q113: [183 113 109 110]
q194: [134 108 121 129]
q887: [126 126 107 116]
q464: [141 108 141 141]
q473: [128 130 124 119]
q538: [183 113 147 110]
all q464: [141]  1 3 4
all q464: [108]  2

q624: [121 104 85 51 83 127 139 149 91 97 70 59 77 59 52 119 94 116 134 103 87 96 87]
q866: [100 128 143 112 111 56 57 76 106 76 69 90 124 138 144 40 114 78 82 76 135 85 122]
q534: [94 141 99 113 122 96 52 99 85 67 94 135 143 127 116 35 84 84 117 129 87 84 100]
q259: [72 93 90 145 119 88 39 69 109 101 126 173 117 107 130 71 79 78 85 115 91 115 91]
q640: [78 66 87 132 81 116 163 95 88 116 170 78 120 113 112 145 98 139 76 125 71 128 147]
q906: [79 43 64 104 84 131 124 91 112 135 128 97 75 62 72 174 100 111 105 92 72 122 73]
q621: [83 70 61 89 99 154 149 126 73 99 139 102 119 92 58 153 74 140 113 137 55 106 116]
q702: [107 77 109 95 70 112 181 115 109 115 102 28 75 91 87 109 109 129 106 89 109 106 115]
q403: [109 114 108 91 125 70 22 67 122 96 53 132 90 90 105 43 112 38 120 68 140 95 71]
q878: [124 146 118 56 115 85 64 117 90 68 38 85 105 93 92 43 99 78 111 96 117 70 90]
q860: [123 120 127 77 93 64 110 118 118 132 35 118 73 99 103 94 132 93 115 118 145 88 104]
q987: [120 79 86 68 106 88 80 100 124 117 62 80 48 53 74 127 124 77 138 60 113 114 66]
all q860: [118]  8 9 12 20
all q702: [109]  3 9 16 17 21
all q534: [99]  3 8

q398: [132 56 124 38 94 124 70 87 99]
q934: [103 80 86 86 102 102 121 102 102]
q591: [132 56 124 38 132 132 70 66 79]
all q591: [132]  1 5 6
all q934: [80]  2
all q398: [124]  3 6
all q934: [102]  5 6 8 9

q6: [84 39 106 112 97 103]
q792: [66 54 102 123 86 98]
q974: [61 75 117 75 77 106]
q905: [52 86 126 122 77 97]
q912: [60 102 121 129 63 119]
q926: [52 76 60 128 60 119]
q590: [53 135 127 128 51 121]
q773: [46 140 137 133 43 124]
q994: [50 156 166 128 44 136]
q493: [41 169 161 137 38 135]
all q974: [77]  5
all q926: [128]  4

q976: [113 117 105 135 110 117 135]
q8: [129 106 106 126 37 99 75]
q570: [93 93 110 93 111 101 157]
q781: [124 136 107 82 106 110 112]
q446: [56 81 104 99 134 129 75]
all q8: [99]  6
all q8: [126]  4
all q976: [135]  4 7
all q570: [110]  3

q966: [51 108 118 97 101 70 95 88 85 181 80 97 100 62 115 76 73 69 105 160 77 112 100 88 71 134 73 130 74 90 106 124 105 144 50 89 83 131 94 81 140 117 63 93 110 72 116 110 128 134 131 111 160 105 99 107 150]
q647: [132 117 68 95 80 75 110 131 120 108 72 116 113 141 62 115 109 92 110 97 108 109 90 149 144 122 95 97 75 93 111 82 104 71 103 65 100 125 98 117 103 108 88 125 78 102 121 95 120 109 74 113 103 91 108 131 69]
q586: [75 102 105 104 113 55 76 94 84 93 180 92 72 101 99 83 87 102 102 91 149 83 89 95 71 109 134 32 95 84 90 90 116 183 95 61 117 151 94 115 76 101 55 89 106 97 82 75 94 114 96 84 94 96 95 95 102]
q78: [75 58 100 72 83 139 74 62 116 94 58 148 115 96 126 61 120 107 72 91 137 90 113 65 138 71 87 90 93 84 102 65 72 106 103 97 124 108 89 86 77 84 72 110 103 98 87 138 56 94 46 81 137 67 120 85 124]
q199: [142 124 52 93 68 82 98 126 119 106 80 84 111 155 89 99 100 126 100 122 101 105 82 122 139 119 83 108 88 98 94 74 75 86 127 80 106 126 105 119 114 87 84 145 95 97 109 102 124 108 88 83 114 93 108 124 67]
q821: [106 106 73 42 120 106 61 92 113 106 73 120 114 66 114 116 112 86 124 105 95 110 121 112 96 115 92 114 61 102 106 96 98 108 128 117 105 112 126 135 127 110 49 26 103 133 130 102 90 140 111 76 130 86 109 133 85]
q124: [77 80 117 91 87 137 80 114 104 96 69 140 107 102 109 69 109 136 77 85 113 83 82 47 132 81 86 100 87 65 109 53 61 80 119 101 114 118 86 98 109 93 71 89 114 87 114 131 68 108 51 81 110 58 117 60 117]
q980: [77 101 75 67 135 108 87 100 94 115 63 106 91 61 109 116 103 95 116 99 78 109 128 112 106 108 102 123 67 116 90 115 95 98 146 130 102 95 111 109 138 102 44 47 138 112 143 129 92 157 98 76 124 98 120 124 88]
all q199: [93]  4 54
all q980: [90]  31
all q124: [114]  8 37 45 47
all q586: [95]  24 29 35 55 56

q655: [87 75 103 114 86 101 117 84 100 110 110 103 116 72 103 118 94 84 81 121 100 92 94 92 82 104 109 87 106 126 79 88]
q280: [97 113 94 92 98 101 102 108 98 69 103 117 115 104 86 113 120 115 58 116 120 90 98 114 115 106 108 76 67 104 91 105]
q262: [97 104 104 96 87 120 102 104 113 55 87 102 91 99 88 105 91 113 96 130 113 98 94 140 98 107 107 59 76 77 94 113]
q825: [88 81 78 127 77 106 123 87 104 102 103 109 129 101 91 108 110 116 85 115 124 98 121 108 92 88 78 93 131 113 130 84]
q908: [94 92 72 117 85 108 118 92 105 94 136 108 127 123 83 96 120 136 88 136 134 107 130 115 106 85 62 102 133 136 150 89]
q140: [85 123 92 95 87 85 98 98 93 62 98 123 115 117 79 131 119 112 50 118 127 127 93 127 95 119 108 85 66 114 91 109]
q741: [99 95 88 147 107 105 105 88 92 100 116 96 113 102 91 93 87 103 88 119 105 81 93 111 96 88 84 82 115 107 121 84]
q513: [122 114 88 80 126 124 118 130 87 96 134 118 146 94 104 83 148 112 39 101 120 74 101 103 133 78 112 63 59 111 79 88]
q134: [107 102 167 32 101 101 107 101 115 95 81 103 92 116 97 90 136 121 78 73 109 146 115 93 134 116 96 121 79 90 85 133]
all q140: [95]  4 25
all q741: [88]  3 8 19 26
all q908: [136]  11 18 20 30

q761: [115 87 55 101 88 107 82 125 99 90 107 75 104 104 100 91 90 93 112 131 104 82 87 87 93 93 81 113 87 105 57 94 98 95 89 94 98 84 112 108 99 63 75 47 117 72 115 112 87 95 89 118 73 126 90 129 66 99 116 137 103 118]
q442: [87 131 116 111 92 95 96 69 120 89 120 89 106 108 85 82 118 87 89 123 52 114 87 100 142 98 91 92 130 98 118 41 107 131 142 95 67 90 79 102 117 95 82 131 83 117 74 131 86 99 132 120 95 138 131 88 131 121 98 86 129 99]
q417: [103 122 108 83 138 113 131 126 92 122 85 144 121 82 91 99 90 90 97 76 102 99 68 116 95 95 86 114 126 100 73 102 92 99 96 88 127 92 127 102 86 107 122 112 134 88 102 61 106 119 81 98 110 60 83 88 93 112 87 123 75 84]
q789: [81 77 89 120 85 80 85 94 97 107 103 101 94 122 132 111 60 83 85 94 104 88 95 127 120 91 97 86 80 88 93 135 127 94 86 119 102 91 88 43 94 127 101 93 84 130 72 116 123 90 80 95 144 92 108 94 143 92 82 62 97 128]
q377: [122 90 120 101 94 113 104 108 75 103 101 104 83 83 88 106 102 106 104 81 163 117 134 91 98 64 114 101 87 97 127 114 91 99 55 94 95 106 100 92 92 87 102 94 105 105 116 76 83 96 80 97 75 91 75 108 80 91 90 76 83 122]
q327: [66 125 96 85 97 74 110 109 81 115 68 78 71 117 92 132 78 106 97 129 92 102 117 82 102 88 129 73 102 102 97 73 121 110 124 132 133 76 92 97 99 97 96 113 97 99 114 134 105 115 122 87 132 106 89 99 119 115 61 69 99 80]
q59: [107 72 76 119 86 99 75 98 113 94 115 102 110 113 119 92 86 93 101 106 106 80 92 121 92 119 84 107 71 119 99 153 106 94 75 100 93 106 101 99 96 109 104 99 119 107 84 98 116 103 75 99 114 93 107 106 105 99 112 97 100 125]
q172: [104 102 87 96 134 113 122 130 99 114 106 135 140 89 85 79 109 63 95 96 77 91 43 126 96 111 53 122 140 114 44 67 100 118 109 79 104 67 125 91 91 84 115 96 141 87 84 80 97 120 78 126 98 90 97 96 100 129 88 142 86 132]
q680: [82 141 127 73 127 93 132 100 95 115 72 114 95 89 78 115 95 113 97 99 81 114 97 89 92 89 121 93 129 106 112 70 96 112 132 106 126 99 103 122 102 113 104 143 107 94 113 95 102 104 128 86 113 83 96 82 105 108 80 89 94 56]
q291: [83 126 93 86 105 88 104 99 109 104 76 93 91 107 112 119 87 125 104 102 82 91 108 89 97 119 125 93 89 90 101 121 100 114 118 116 128 116 102 122 102 120 102 107 91 88 116 107 118 96 122 76 123 84 98 96 97 87 106 83 107 66]
all q442: [131]  2 34 44 48 55 57
all q761: [87]  2 23 24 29 49
all q761: [75]  12 43
all q59: [119]  4 15 26 30 45
all q291: [97]  25 57
all q327: [97]  5 19 31 40 42 45

q525: [105 154 108 81 79 126]
q915: [92 142 84 98 89 91]
q347: [64 134 65 83 141 44]
q180: [124 131 114 91 155 29]
q265: [105 154 108 81 88 58]
q830: [84 84 115 154 84 50]
q201: [90 90 153 112 79 112]
q310: [75 82 63 118 100 91]
q409: [101 97 59 79 59 97]
all q409: [59]  3 5
all q201: [90]  1 2
all q830: [154]  4

q496: [133 33 129 111 30]
q220: [122 97 120 32 52]
q170: [72 75 107 133 64]
q156: [129 30 129 100 30]
q359: [131 101 67 97 97]
all q359: [101]  2
all q156: [129]  1 3

q374: [107 69 171 18 156 119 135 57 172 32 138 147]
q774: [60 140 31 161 75 62 49 123 28 152 60 129]
q459: [30 105 154 53 142 129 137 161 144 92 140 52]
q541: [106 127 30 174 84 98 37 174 174 174 40 166]
q490: [101 146 43 170 79 80 45 144 40 142 51 180]
q938: [107 69 171 18 156 119 135 57 172 32 138 28]
q853: [102 45 141 51 61 153 61 153 153 61 32 88]
q441: [161 97 26 97 96 111 46 62 25 172 97 155]
q254: [57 116 42 46 66 73 94 164 46 166 61 174]
q663: [146 44 47 137 47 137 47 137 162 41 137 69]
q155: [81 145 64 140 62 69 154 97 42 136 149 75]
q429: [101 153 49 182 53 56 67 148 43 143 83 170]
all q541: [174]  4 8 9 10
all q853: [61]  5 7 10
all q441: [46]  7
all q663: [47]  3 5 7

